Each row is shifted at random along 8 fixed directions that mean nothing.
Known rows, with every way that one mark hangs from another:
[fimo midam pasep [zetoz lefi tagin]]: [ 365  460  -36   75 -348   46   49  150 -172  -91   55  137  330 -415
 -187  -66 -130  170  259 -198   77 -108  233   78 -118 -429  -34   25
 -335 -195 -599  307  135 -182  250   -9 -103  123   75  187  302   50
 -105  -97  -65 -160 -191]
[pasep bunebef fimo [zetoz lefi]]: [ -72   49   17 -298 -320  240  -82  245 -164 -150   18  169  -61  -75
  164  -77 -101  -87 -210 -250 -124  214   76  193 -173  146 -201  347
   94   58  146 -135   92 -290  163  -63   36 -145 -531   49  373 -209
   44 -320  -66  -71  132]
[zetoz bunebef lefi tagin]: [-180 -231  -90  -35  -31  213   18   83 -104   15  -19  121 -206  105
   86 -158    4   95 -296  187   82  -16  152  355  -65  355 -187  -88
  359 -127   40 -159  415 -107  -20  236  137 -188 -458  -52  -72 -284
  -36 -353  -89   70  325]
[bunebef [pasep [fimo midam] [zetoz lefi [tagin zemim] zatus]]]: [ -80   91 -444   99  -73  424 -267  -35  156 -161  283 -224  129 -318
  414  149 -295   64 -187 -366   84 -366  326  198 -312 -154 -118  575
 -348  293 -138  251  136 -259  -82  173  744 -278 -127 -240   -3 -350
  -18   -7 -507  243  466]
[movut [bunebef [fimo zetoz]] [lomudor zemim]]: [ 255  174  -20   -3 -158 -221  360   98  -60  211   47  137  275 -270
  -42  123 -209  255 -370  158   73  -98  110   98  197  -69  -47 -175
   78  147  -45  215 -125 -155  144 -140   17 -126   80 -113  -76  -53
   57 -138    7   63  166]
[lefi [zemim [zetoz [zatus [midam movut]]]]]: [ 170 -119  -91  212   21 -205  286   71  113  -81 -183  -54  -37  320
  391  141 -244   88  158  -92 -136  176  -23   14  106 -336   70 -354
  -62 -252   44  159 -144 -230   29  136  -75  -41 -123 -191   81   16
  120   11  249 -315  165]
[zatus [fimo midam [zetoz lefi]]]: [ -19 -312 -294   64  235  -83   85 -176    8   99    3  -64 -119   26
 -169  -63  153  -72 -135  217  149  -61 -217   87 -222   58 -121   52
   32 -131  134 -208   99  172  -72   59  200   17  132  116 -189 -290
  -52 -228  230  283   28]
[zatus [zetoz lefi [tagin zemim]]]: [  62   95  117   68   34  -20  287 -248   20   50  143  406 -106 -141
 -161   51   12  286    7   50  244   44  170  354   64    7 -132 -216
  190   56   98  -21  238 -117   33  -97  129   80  121 -174 -118   15
   52  147 -404   20  236]
[bunebef [pasep [fimo midam] [zetoz [tagin zemim]]]]: [ 411  251   -7 -100 -300  -63  290  118   78   60  -53   39  272 -109
   59   51 -294   88   69 -120 -180   95  182   30  -23 -349  105   68
 -179 -128 -138  170 -170 -276  184   82  -88   19   57 -125  248   -3
  122 -141  166 -136  -18]
[fimo [midam movut] [pasep bunebef [zetoz zatus]]]: [  96   20  -83   71  -89  -66  144   61  -88  100  147   90   34   13
  -91   13   47   21  -26  -84  192   77  -61   52 -386 -144  -91   91
  -75  -11  -14  -55  132 -101  157   -1  110    9 -101  212  186 -201
 -120 -365  156 -254  -97]
[lefi [zemim [zetoz bunebef tagin]]]: [ 478  126 -197  268 -265   53  139  319   46 -342 -146 -414  340  -79
  541    4 -588  -55  297 -223 -261    2  168 -285  300 -390  -10   46
 -562 -185 -416  360 -273 -165  248   85   19  -85  -50   49  326  204
  143  147  337 -151 -173]
[bunebef [fimo [midam movut] [zetoz lefi zatus]] pasep]: [ 304   46 -227   50  -73  -86  287  -97   71  280  -34  100  263 -232
 -299    2  -95  400 -503  221  162 -349  135  193 -149 -312 -107   52
  -93   70 -189  343 -251 -156   33   80  261   18  285 -204  -88 -217
  -96 -254  -26  136   40]
[fimo [pasep [zetoz tagin]]]: [ 103   40   63   32 -235  231   84  187   60 -238   -9  -16   -8 -155
  400   -9 -122 -161  223 -358 -272  115  186  127 -220 -164  214  186
  -90 -190  -60  -47  260 -160  147  125  -59 -171 -228  -74  146 -122
  163  100 -145 -159  243]
[bunebef [pasep [zetoz lefi]]]: [ 176 -211  123   44  -35 -104  436 -170   33   82   93   13 -109  115
   54  -45  198 -140  117  -54 -135  293   10   92 -227   81  218  -14
   92 -333  225 -335  218   36  207   64  -47   62   66  162  -56 -108
  157 -172  271 -208    2]
[nimu bunebef [fimo midam [zetoz tagin]]]: [ -88  -38 -354 -168   24   78 -138  320   92 -163 -143  107 -125  102
  292  129  -25  -15  -35 -169 -184   69  154  -17 -326  -20  201   63
  103  -82   48 -118  181 -236 -275  233 -103  -59 -244 -188  -51 -393
   -3 -175 -261  -98  426]
[midam [movut [bunebef pasep] [fimo [zetoz [lefi zemim] zatus]]]]: [ -93 -375  109  160 -100  -81  659  -31 -148  310  -68  335  -19  -58
 -231 -207  176  303 -912  527   11  -57   -4  466  -23  177 -191 -124
  567 -152   79    9   40  -11  156   25  -18 -234 -345  -83 -291 -227
  -96 -558  102   91  445]
[lomudor lefi [nimu movut] [zemim [zetoz [bunebef pasep]]]]: [  15 -208  -28   12  -13 -192   96  223 -354   37   95   91  -42  179
  120   42   96    0 -223  -92  138  110 -132 -168   76  233 -557  184
 -166   59 -183   -3  -96 -253   12 -138  102 -113 -497  242  375  134
  -72 -459  211 -338   16]
[lefi [zemim [zetoz bunebef zatus]]]: [ 171 -208 -142  339  147 -166  294 -331  158  -23  130  -87   -8  -68
  121  110  -76  156   20  -56  218   48   43   58   16  -66  -74  -59
 -116   95  150  -13   38   63   64  -34  447   58  358  -16 -186  -21
  112  181  -69  -43   32]
[fimo midam [pasep zetoz]]: [ 347   67 -101   48   18 -149  206  -17  169   73   20  -43   88  -46
   67  112  -24  -88  343 -200    5  156    9  -37 -310 -330  190   19
 -261 -135   65  -77   87  -24  114   18   15   90  321   17   90 -109
   45   84   69 -193  -99]
[zatus [fimo [midam movut] [zetoz bunebef [lefi zemim] tagin]]]: [ 118  -87 -196  -42   81 -284  231 -172  154  163  -63  414 -122  -51
 -262  129  121  205   77   36  270  161  -74  174 -187  -98   -4 -213
  145   11  126 -127  140 -114  -22   96   45  136  250  -57  -67 -206
   45  -98 -107 -112   47]
[lomudor [nimu [fimo [zetoz bunebef]] movut] zatus zemim]: [ 324 -158  -22  -29   69 -493  288  256   54  210 -110  285  117  158
  162  226  -42  102 -135 -144   18   38 -105 -215   11  -91 -203   36
 -163   50 -178   72 -330 -280 -145  -63  -81    0   47 -187  136  119
   70 -226   94 -344   70]
[lefi [zemim [zetoz tagin]]]: [-198 -383  119   -2   71  -35    5 -102 -422  -27  110  -31 -353  186
 -221 -214  209   70 -256  303  371  152 -148   82  -18  223 -506 -162
  140  301  211 -368  250   47  139 -136  193  170 -174  244  -27 -137
    4 -233  172   63 -227]
[nimu [fimo [pasep [zetoz zatus]]] [movut bunebef]]: [ 193 -220 -183  141  -37 -189  608 -203  126  142  144   88  199 -272
 -191  -51  158  218 -356  130  140  -11   65   89 -179   55  143  330
   65   10   44 -224   35   89   70   -4  226   18  386  -28 -300 -102
   10 -232  -24   30  172]
[midam [movut bunebef [fimo pasep [zetoz tagin]] lomudor]]: [   9   57    5  270 -231  -48  386 -131  102  -40  234  259  212 -620
   51  138  218   46  -34 -369  -80   27  167  171 -184   -9  343  183
  138 -139 -177   10  329   13  226    4   62 -162   47  148 -202  -98
  105  -96 -228 -153  401]
[midam [movut [bunebef pasep]]]: [ 143  203 -109  -40 -173 -177  245  110  153  184  -40  249  147   23
 -130  127 -135  294  -58   66  213   84   33  -70   29 -155   30  -91
  -20  209  -43  225 -253 -287  107   60   -8  -44   38  -97  216   64
  -75  -55  -79 -245  -52]
[nimu [fimo midam pasep [zetoz bunebef tagin]] movut]: [  81  -56  -64  -69 -263   53  173  312 -308  -54  -91  170  133 -251
 -212 -212   67  192 -468  186  -16 -141  135  159 -185 -125 -123  187
   73    3 -319  -48  110 -172   54   16 -198   31 -221   -4   -4 -188
  -96 -489    0  -74   83]
[fimo [midam movut] [zetoz bunebef [lefi zemim]]]: [ 105 -401   57  155   80 -174  316  155 -229  144 -151  151 -187  269
   46  -77  218 -146 -232  176  -58  182 -132  152 -283   22 -209 -305
  157 -331   75 -213  259    3  166  -11 -165   61 -264  169  -67 -283
  -92 -430  332 -282    2]
[zatus fimo midam [zetoz [bunebef pasep] lefi [tagin zemim]]]: [ 285 -282 -162 -248  136  -80  156  265  -68   92 -104  142 -281  158
   10  -90  -48  -35   97  303  114  148 -147    0  -29  -13 -268 -199
  -59   96  123 -368   43 -184   85    5 -261   25 -126   61  150 -297
  144 -234  309  -62 -220]
[zemim [zetoz lefi [zatus midam]]]: [ 122  -62   -6  -50   57   66 -123   44   66 -136  -31  164 -133  -80
   92   77  -35  187   72 -225  147  -39   92   88   -4 -123 -138  -93
  -99  182    6   65   16 -168  -42  -41   76   44   67 -200   96 -157
   98  232 -340  -61   21]
[tagin [zemim [zetoz zatus]]]: [ 235 -251  257  221   55 -114  300 -151  -97   62  100   51  -50  -81
   64   -2  100  -37  -72  -55   -8   80  -33   11   15   68 -211  -81
  -66  -16  -52 -127   69  166  171 -175   73  129  149  127 -121  -16
  116   10   58  -20  -91]
[zemim [zetoz [bunebef fimo] lefi tagin [zatus midam]]]: [ -95 -651  176  -27  258   24  112 -206  -44    8   53  346 -509  -52
    2  -60  496  -13 -182 -114   74  154   23  372 -312  414 -108 -146
  476  -58  366 -563  631  101  -37   53  106   64  -48    1 -329 -544
  224 -151 -230  -78  267]
[zemim [zetoz lefi tagin zatus]]: [ -67   -6   65  -80 -187  233 -154  192 -138 -263  -97  141 -156   61
  114 -100 -139  257  -72 -111   44  -37  155  226   77   -5 -155 -172
  138  -69 -169  140  142 -301  -17  157  -42  -74 -434 -165  218 -148
   60 -102 -149  -21  169]
[lomudor lefi [nimu fimo] [zatus [midam [movut bunebef]]] zemim]: [ 250 -342   72 -134  269 -713  427  228  126  471 -123  629 -121  366
  239  375  340 -128  124 -312 -165  340 -284 -176  -88   35 -102 -229
   81 -293  -27 -198 -171 -232 -208  -14 -371  -52 -184  -70   97   21
   95 -445  201 -678  296]
[nimu [fimo pasep] [movut [lomudor lefi]]]: [ 230   -1 -206   68 -189 -313  585 -130   51  145   50   38  301 -153
 -199   33   74  271 -147   91   75   10   38   55  -21 -178  272   94
   -3 -183 -146 -101 -104  -75   54   90   22   44  270  -83 -174   81
   23 -371  253  -94  118]
[lomudor lefi [zatus midam zetoz] zemim]: [ 110   -9 -238  110  337 -109 -207   26  235   40  265  192  -46  -96
  411  462  -20 -187  360 -573  286 -148  -95 -159 -200 -197 -316  205
 -526  424  -90   50  -11 -154 -237 -165  466 -106  129 -122   23  -77
   19  274 -532 -254  251]
[fimo pasep [zetoz bunebef [zatus midam]]]: [ -43  -98  -43  133  -37  154   57  149   51 -131  -29  139 -169  -43
  353   23  -20  -13  -14 -182 -132   12  123  335 -374 -103  140  -37
  153 -218   21   -6  353 -219  -16  147  -60 -237 -356 -109    5 -346
   52  -84 -230 -243  414]
[zetoz bunebef lefi [tagin zemim]]: [ 109 -160   -1  154  -15  -78  347 -195  -68  197  135  171  -35   -1
  -68  -77   79  107  -91  140  163  111  104  225   -1  326 -184 -158
  197 -212  -91 -193  368   66  149  103  176   36  -40  194 -125  -71
   -3 -346   85  -30   75]
[bunebef [pasep [fimo [midam movut] [zetoz [lefi zemim] zatus]]]]: [  14 -254 -266  -84   31  -92  108   -5   26  209  -50 -114 -132  314
   27   17  -10  106 -248  192  198   51  -95   98 -327 -101 -110    9
  -34  101  226 -119  -42 -244   18  202  284  -38  -64 -148   24 -337
  -47 -360  206  -24   17]
[tagin [zemim [zetoz [bunebef [pasep [fimo [midam movut]]]] zatus]]]: [ 171  -48  -57  280 -197   76  213  209 -239   -8  -38 -201  215   39
  182 -116 -342  106 -431  186 -103 -176    1   34  143 -125 -385   11
 -154 -152 -396  347 -260 -115  159   19   68 -163 -448  127  193  -10
  -90 -461  430   53   14]
[midam [movut bunebef fimo lomudor]]: [-108 -343   24  -10  -49 -135  281  106  -88  160   11   79  -75  -11
   -5  -31  280  -51 -361  138  -14  125 -147   28 -121  242   56  -49
  285  -16  124 -278  143   46  160   12 -115 -143 -224  136 -163 -240
   28 -421  273  -36  127]
[fimo midam pasep [zetoz bunebef [lefi zemim]]]: [ 169   54 -239  293  -26  -99  221 -129  -26   17  144   15   56 -160
   46   45   70   29  198 -148  134   86   78  178 -373 -207   36  -18
 -173 -258 -128   -4  339  -61  171   44  182   36   72  278   25 -146
  -97 -169  -17 -270   40]

Rows:
[ 115 -292  342  163   33  -95  332 -118  -71  -52  -19  306  -78 -236
  -94  -51  293   36 -128 -133 -184   62  -13  199    3    6   24 -130
  275 -268    0 -107  139  144   87 -117 -235   75   28   59 -182 -110
  184  -68   46 -144  136]
[zemim [zetoz [zatus [midam [movut fimo]]]]]
[-279 -528 -267 -295  372  -91 -218   66 -176  201  109  187 -362  196
 -186  -16  411   96 -579  187  490 -100 -162  -21 -286  414 -615  296
   44  540  229 -394   71 -107 -319 -158  377  -13 -128 -140  -42 -318
 -179 -322 -276  177   92]
[lomudor lefi [nimu [fimo [zetoz [zatus midam]]] movut]]
[  66  180 -128  123 -131  -10  -89 -205  -99  -96  250   14  194 -489
 -227  -15  205   72  117 -303   96 -150   11  -45 -263 -130   61  299
 -247  -28 -414   84  109   37  118  -55  113  145  208  443   71  -52
  -14 -196   22  -78 -200]
[bunebef [fimo pasep [zetoz [zatus midam]]]]
[ 152 -371  -19    2  156 -160  248 -153   53  143  140   -4    4 -431
  -71   15  258   -4 -383   51   97  -50   35   75 -115  268  -25  173
  100  183  245 -321  186  216   75 -224  209  -48  405  -24 -351 -252
  192   13  -54  341   73]
[movut [fimo [zetoz bunebef]] [lomudor nimu]]
[  58 -342 -238  173  113 -230  535 -183  161   48   95  305  -62 -119
   97  162  432   72 -117 -247  -97  134  146  215 -558   31  424  189
  206 -327  109 -411  424    2 -140  174   88   70  221 -103 -503 -372
   12 -306 -289 -347  566]
[nimu bunebef [fimo midam pasep [zetoz lefi zatus]] movut]
[ 256  443 -412 -145 -188   51 -141   38  299  -52   70 -132  290 -182
   87  225 -417  197  198 -285  168  -64  187 -116 -139 -447   88  328
 -486  347  -51  336 -309 -391    4   83  343  -20  273 -215  358  -35
   26  174 -223  -12  -73]
[bunebef [pasep [fimo midam] zetoz]]
[ -38 -118 -180 -206   53 -125  -32   40 -144  190    6   44 -154  267
 -199  -77  104   56 -206  185  218  120 -149   22 -258  194 -183  -84
  163   -1  187 -205   79  -99    0   53   58   71 -147  194  140 -301
 -117 -523  304  -43 -152]
[pasep [bunebef [fimo midam [zetoz lefi zatus]]]]
[ 205 -198   -7   42 -196  155  137  273 -162    2  -90   68   33   -4
  213 -192 -268  268 -392  198   13 -207  254  274  159   83 -303 -147
   45  -65 -357  116  136 -184  133  172   64 -155 -353 -154  -33 -175
    4 -353   13   -5   90]
[zetoz bunebef [lefi zemim] tagin zatus]
[ 108 -134 -363  200   56   62  199 -199  208  115  195  108   75 -223
  227  114 -171  332 -203  -72  176 -254  349  414  -93  -37  -72   66
   23   21 -109  112  265 -198  -50  268  546 -191   42 -267 -276 -314
   48 -206 -328  -26  477]
[zetoz [bunebef [pasep fimo]] [lefi zemim] tagin [zatus midam]]
[ 169 -139 -310   95 -123 -116  332  296  -92    2  -98 -295  182  246
  288  -84 -162  -65 -147  107 -163   60  -40 -129  -48  -92   42   77
 -180 -316 -172   13  -93 -162  142  161  -74 -139 -290  100  144  -65
 -110 -488  555 -197   60]
[nimu [movut [bunebef [fimo midam [pasep [zetoz [lefi zemim]]]]]]]
[  29  -90 -228  181   84  149   68 -264   40 -162  274   25  -37 -397
    2    0   22   -1  112 -100  191 -141   20   98  -37   70 -155  294
 -188   93 -110 -125  212   95   43  -43  392  -22  161  158 -149  -92
   89   83 -192  282  103]
[zatus fimo [zetoz lefi [tagin zemim]]]
[ 134 -176  -90   40   -3   74  236  -66  -85  -87  164  142 -108 -349
  -54 -111  187 -116  166  -80   -8   45  -11  190 -232   21   11  205
  -11 -208  -24 -345  375   65  158   19   26  -28  -19  268  -80 -247
  100 -210   60   -2   58]
[zatus [fimo midam [pasep bunebef]] [zetoz lefi tagin]]
[  -9  -56  -77  145    5   96   29  -38  119  -80   99  218   62 -390
   42   32  -53   33 -166 -169   19 -295   80  205  -95  -44  -78  221
   37   44 -213  106   71   20 -126   24  225 -178  -20  -98 -166 -156
   46   -9 -317  162  328]
[lomudor [zatus [fimo [zetoz bunebef tagin]]]]
[ 236 -552  265  122  122  -66  324  -63  -22  -70   38   73 -264  -19
  148  -89  317 -225  139 -173 -181  244    2   59 -208  227  110 -110
  204 -334  174 -503  450  180  154   59 -127   93   58  204 -180 -327
  309 -139  264 -260  -33]
[zemim [zetoz [bunebef pasep] tagin [zatus midam]]]
[  27  170 -165  194 -222  -83  378 -177   52  159   31  217  285 -266
 -392  -45  -56  412 -384  197  278 -109   10  216   -6 -134 -105  103
  110   -9 -169  309 -185  -84  127   23  213  -83   57   16   55   78
 -147 -256    6  100  130]
[midam [movut [fimo [pasep bunebef] [zetoz lefi]]]]
